Below is a small trained network, with its code and all its weights. Each question gives an input and a class and asks what happens when units are switched off, that is, made to give their printed mean instead of their output.

import numpy as np


def w(rows, s, z=0):
    codes = np.array(rows[::2]) - 128.0
    scale = np.full(codes.shape[1], s)
    scale[-1] = z or s
    return codes * scale


def f(y):
    return y / 2 * (1 + np.tanh(0.7978845608 * (y + 0.044715 * y**3)))


def log_softmax(a):
    a = a - a.max(-1, keepdims=True)
    return a - np.log(np.exp(a).sum(-1, keepdims=True))


def net(x, mask):
    res = np.array(x, float).reshape(1, 6) / 4 @ E
    y = f(res @ A[0][:, :-1].T + A[0][:, -1])
    res = res + np.where(mask, y, B[0][:, -1]) @ B[0][:, :-1]
    return log_softmax(res[-1] @ U[:, :-1].T + U[:, -1])


A, B = {}, {}
E = w([
[126,124,128,124,123],'x0',
[191,99,126,187,53],'x1',
[26,127,149,203,73],'x2',
[147,109,253,140,158],'x3',
[112,24,105,157,180],'x4',
[127,129,126,131,128],'x5',
],0.0053)
A[0] = w([
[127,124,130,120,121,147],'N0',
[78,141,132,93,176,43],'N1',
[214,125,110,94,165,36],'N2',
[201,121,115,86,152,65],'N3',
[146,122,210,141,154,60],'N4',
[124,149,41,144,128,52],'N5',
[153,129,210,146,158,77],'N6',
[118,40,108,136,157,52],'N7',
[122,138,49,127,117,54],'N8',
[76,155,130,98,183,66],'N9',
[125,145,44,137,124,62],'N10',
[56,123,142,161,85,56],'N11',
[129,121,113,129,135,30],'N12',
[151,246,143,127,96,38],'N13',
[120,49,98,161,175,56],'N14',
[76,151,130,99,184,53],'N15',
[70,161,129,100,194,58],'N16',
[213,132,109,104,170,45],'N17',
[198,84,130,159,37,41],'N18',
[122,138,46,127,116,61],'N19',
[135,148,117,154,149,129],'N20',
[122,52,95,169,183,51],'N21',
[130,121,129,125,127,18],'N22',
[148,226,143,122,88,54],'N23',
[143,118,206,143,153,50],'N24',
[207,112,121,198,72,43],'N25',
[133,122,129,127,128,1],'N26',
[53,128,142,167,89,35],'N27',
[54,128,141,168,90,45],'N28',
[130,120,137,131,139,23],'N29',
[143,116,208,141,152,46],'N30',
[129,134,80,128,125,36],'N31',
],0.011,0.0055)
B[0] = w([
[122,122,126,118,133,168],'N0',
[170,141,58,173,95,131],'N1',
[79,180,140,193,199,166],'N2',
[73,171,142,180,181,170],'N3',
[84,121,158,133,50,157],'N4',
[75,122,164,123,55,150],'N5',
[72,123,151,114,54,182],'N6',
[198,180,168,96,123,161],'N7',
[83,116,169,140,58,140],'N8',
[163,127,48,151,103,180],'N9',
[76,115,168,128,57,158],'N10',
[93,192,138,158,196,199],'N11',
[151,184,142,166,84,19],'N12',
[232,156,199,100,125,214],'N13',
[206,175,180,94,128,186],'N14',
[169,122,58,174,101,159],'N15',
[163,122,37,162,98,199],'N16',
[75,181,136,181,192,166],'N17',
[167,104,13,154,119,189],'N18',
[76,113,169,129,57,157],'N19',
[126,131,128,122,127,132],'N20',
[219,154,196,122,128,188],'N21',
[161,188,123,168,92,10],'N22',
[231,134,195,128,132,199],'N23',
[91,136,150,135,47,137],'N24',
[155,132,3,129,115,180],'N25',
[181,228,120,194,71,8],'N26',
[95,181,149,182,188,183],'N27',
[93,187,145,172,193,194],'N28',
[162,202,127,187,57,16],'N29',
[90,141,148,133,43,137],'N30',
[120,158,159,171,59,56],'N31',
],0.03,0.0014)
U = w([
[92,177,128,200,218,80],'0',
[83,103,152,126,41,88],'1',
[141,89,103,111,164,254],'2',
[241,148,163,97,145,71],'3',
[170,99,3,169,121,73],'4',
[125,72,105,99,175,183],'5',
],0.006,0.0089)

Each question gives the input, the list of numbers given to net, and the class t.
The units are the neurons (one row each of A and B). Each row of codes is followed by its name. A weight is (code - 128) times the scale printed after its matrix; where a second scale follows, it is the last column's (A, B and U).
mask holds one flag per neuron, in row order. A switched-off neuron (its flag False) gives its mean, the last column of its row in B, instead of its output. The means were averaged over made-up inputs and are rounded, as every weight is.
A unit's drop is (log p(t) with every unit on - log p(t) with that unit switched off) / (log p(t) with every unit on - log p(t) with every unit switched off).
The circuit of an input: a set's keep is (log p(t) with only the set's units on - log p(t) with every unit switched off) / (log p(t) with every unit on - log p(t) with every unit switched off). Starting from the 12 units with the biggest drops (on a tie, the unit counted first), units are removed one at a time, each time the one whose removal leaves the highest keep (on an exact tie, the one counted first), for as long as the keep stays at least 0.8.
units of the circuit, in order: the units of the circuit, biggest drop first
unit that matters most: the unit with the biggest drop
k most important neurons: the k neurons with the biggest drops, biggest first
drop of u: that unit's drop, to one decimal
input [-7,-8,4,-7,-3,-4], class 4: 2 most important neurons => [N16; N9]
input [-5,-7,-5,5,-6,5], class 4: unit that matters most => N16
input [-5,-8,4,-7,-3,-4], class 4: 3 most important neurons => [N16; N9; N15]
input [-3,-7,-3,7,2,-2], class 1: units of the circuit, in order => [N6; N4]
input [-1,-1,-6,-2,8,-3], class 3: units of the circuit, in order => [N21; N14]
input [-4,-4,-2,0,-7,-1], class 3: 2 most important neurons => [N13; N23]
input [5,7,0,4,-6,3], class 4: 2 most important neurons => [N18; N25]
input [5,-8,-2,-7,-2,-4], class 4: units of the circuit, in order => [N16; N9]
input [8,-2,-8,-8,4,2], class 0: 3 most important neurons => [N2; N17; N3]
input [-7,-8,2,-7,8,6], class 3: 3 most important neurons => [N21; N14; N7]
input [4,1,-4,-6,6,-6], class 1: drop of N2 => 0.0
input [-4,3,6,7,7,-5], class 1: drop of N6 => 0.4
input [-7,-8,1,-5,5,-2], class 4: drop of N9 => 0.1
input [1,8,3,3,6,-1], class 4: units of the circuit, in order => [N18]
